Below are the code and all the weights of a small trained network. Each question names an input and a target symbol and asks about switching units off, where a switched-off unit gives its printed mean instead of its output.

import numpy as np


def w(rows, s, z=0):
    codes = np.array(rows[::2]) - 128.0
    scale = np.full(codes.shape[1], s)
    scale[-1] = z or s
    return codes * scale


def f(y):
    return y / 2 * (1 + np.tanh(0.7978845608 * (y + 0.044715 * y**3)))


def softmax(a):
    e = np.exp(a - a.max(-1, keepdims=True))
    return e / e.sum(-1, keepdims=True)


def log_softmax(a):
    a = a - a.max(-1, keepdims=True)
    return a - np.log(np.exp(a).sum(-1, keepdims=True))


def net(x, mask):
    ids = ['ΔΘΦβημσψω'.index(c) for c in x.split()]
    T = len(ids)
    res = E[ids] + P[:T]
    q, k, v = (res @ M[0].T for M in (Q, K, V))
    z = softmax(np.where(np.tri(T) > 0, q @ k.T / 4**0.5, -1e9)) @ v
    res = res + np.where(mask[0], z, O[0][:, -1]) @ O[0][:, :-1]
    y = f(res @ A[0][:, :-1].T + A[0][:, -1])
    res = res + np.where(mask[1:9], y, B[0][:, -1]) @ B[0][:, :-1]
    return log_softmax(res[-1] @ U[:, :-1].T + U[:, -1])


Q, K, V, O, A, B = {}, {}, {}, {}, {}, {}
E = w([
[97,65,125,91,129,162,73,170,164],'Δ',
[23,68,136,142,83,121,112,145,125],'Θ',
[31,100,156,151,143,192,104,188,39],'Φ',
[95,133,211,139,210,160,77,141,77],'β',
[100,130,82,156,167,72,148,149,149],'η',
[128,123,164,180,103,105,112,164,207],'μ',
[127,177,137,83,105,151,77,2,110],'σ',
[21,100,120,103,132,114,181,38,187],'ψ',
[140,153,175,128,179,184,166,136,201],'ω',
],0.022)
P = w([
[173,165,139,115,176,116,67,122,167],'0',
[137,75,183,142,179,172,193,108,98],'1',
[147,52,115,207,198,174,87,96,142],'2',
[137,250,117,100,150,185,71,135,145],'3',
[184,148,254,20,132,94,159,83,102],'4',
[196,8,146,213,143,80,152,71,123],'5',
[110,147,72,221,152,127,49,103,157],'6',
[113,163,239,35,106,134,69,124,132],'7',
],0.0088)
Q[0] = w([
[155,61,99,243,156,166,111,84,142],'H0',
[192,6,131,135,154,138,184,104,86],'H0',
[14,127,217,137,242,105,113,116,195],'H0',
[194,50,205,93,93,54,174,134,93],'H0',
],0.017)
K[0] = w([
[97,243,128,61,77,132,93,144,143],'H0',
[77,209,85,149,157,123,45,116,164],'H0',
[248,154,70,150,33,174,90,19,44],'H0',
[65,116,94,224,164,196,72,113,207],'H0',
],0.017)
V[0] = w([
[94,71,156,109,15,178,82,170,171],'H0',
[173,143,121,104,167,167,185,110,249],'H0',
[178,182,190,199,184,120,100,141,68],'H0',
[186,93,37,45,197,154,137,174,129],'H0',
],0.014)
O[0] = w([
[70,56,85,93,173,247,126,116,72,154],'H0',
[77,191,112,14,167,144,74,123,150,250],'H0',
[167,79,128,77,39,90,151,202,113,158],'H0',
[90,239,103,189,114,146,88,176,186,54],'H0',
],0.013,0.012)
A[0] = w([
[128,104,115,143,12,86,87,110,1,76],'N0',
[129,185,93,112,110,219,118,46,147,112],'N1',
[43,111,142,177,94,166,144,177,19,218],'N2',
[170,132,110,69,88,51,156,142,170,117],'N3',
[254,79,117,132,151,148,126,128,208,164],'N4',
[171,106,128,160,93,170,136,206,25,133],'N5',
[71,183,193,197,162,71,152,167,167,98],'N6',
[119,165,62,88,79,135,52,129,118,2],'N7',
],0.0097,0.0028)
B[0] = w([
[163,221,142,172,154,215,92,200,128,180],'N0',
[177,81,134,171,105,85,117,177,111,250],'N1',
[153,180,120,121,61,125,146,145,195,193],'N2',
[171,3,97,137,163,143,175,112,173,253],'N3',
[99,217,131,64,112,112,82,122,156,194],'N4',
[31,114,92,112,178,51,148,28,44,172],'N5',
[92,87,160,95,70,96,98,121,111,181],'N6',
[130,206,138,169,147,144,157,89,134,217],'N7',
],0.012,0.016)
U = w([
[85,81,24,20,133,200,82,148,141,173],'Δ',
[53,86,128,186,160,223,144,166,205,232],'Θ',
[81,152,100,122,132,118,173,123,127,255],'Φ',
[43,90,191,171,253,131,102,103,153,66],'β',
[152,102,14,116,186,91,180,163,134,47],'η',
[104,100,126,120,89,113,123,105,182,169],'μ',
[246,134,75,120,90,170,91,20,119,236],'σ',
[79,77,95,167,151,210,180,11,193,11],'ψ',
[73,172,128,90,221,161,185,106,246,39],'ω',
],0.0053,0.0025)

Each question gives the input, a string of symbols that net reads in full, and the target symbol t.
The units are the heads (4 rows each of Q, K, V and O) and the neurons (one row each of A and B). Each row of codes is followed by its name. A weight is (code - 128) times the scale printed after its matrix; where a second scale follows, it is the last column's (O, A, B and U).
mask holds one flag per unit, heads first, then neurons. A switched-off unit (its flag False) gives its mean, the last column of its rows in O or B, instead of its output. The means were averaged over made-up inputs and are rounded, as every weight is.
A unit's drop is (log p(t) with every unit on - log p(t) with that unit switched off) / (log p(t) with every unit on - log p(t) with every unit switched off).
The circuit of an input: a set's keep is (log p(t) with only the set's units on - log p(t) with every unit switched off) / (log p(t) with every unit on - log p(t) with every unit switched off). Starting from all 9 units, units are removed one at a time, each time the one whose removal leaves the highest keep (on an exact tie, the one counted first), for as long as the keep stays at least 0.8.
units of the circuit, in order: the units of the circuit, biggest drop first
most important unit: the unit with the biggest drop
top k neurons: the k neurons with the biggest drops, biggest first
drop of u: that unit's drop, to one decimal
input μ μ μ η ω μ μ β, target Δ: top 2 neurons	[N7, N2]
input σ Δ Θ Φ μ σ, target Φ: most important unit	N5
input ω ψ μ η, target β: units of the circuit, in order	[H0, N1]
input η η μ, target μ: units of the circuit, in order	[H0, N6]
input ψ μ ω, target β: units of the circuit, in order	[H0, N1]
input β β η, target η: units of the circuit, in order	[H0, N3]
input μ ψ η β ψ σ η Θ, target Θ: units of the circuit, in order	[N0, H0, N4]
input σ ω ω ω ψ μ Φ, target Φ: units of the circuit, in order	[N3, H0]
input μ ψ ω η Δ β μ μ, target η: top 2 neurons	[N3, N5]
input Δ Θ η μ, target ψ: top 2 neurons	[N5, N2]
input η μ Φ η Θ, target Φ: top 2 neurons	[N5, N2]
input ψ η Θ μ β, target ψ: top 2 neurons	[N2, N5]
input σ ω Φ, target Φ: drop of N2	0.3
input μ μ η ω μ β, target ω: top neuron	[N7]
input μ ψ μ η ω μ η, target ω: drop of H0	0.8
input μ η η μ η, target μ: drop of N6	0.8
input ψ ω ω μ Δ μ Δ, target Θ: drop of N3	0.0
input μ β μ β, target η: top 2 neurons	[N3, N5]
input ψ μ Φ μ μ, target Φ: top 2 neurons	[N5, N2]
input ω η μ μ μ σ μ, target σ: units of the circuit, in order	[H0]
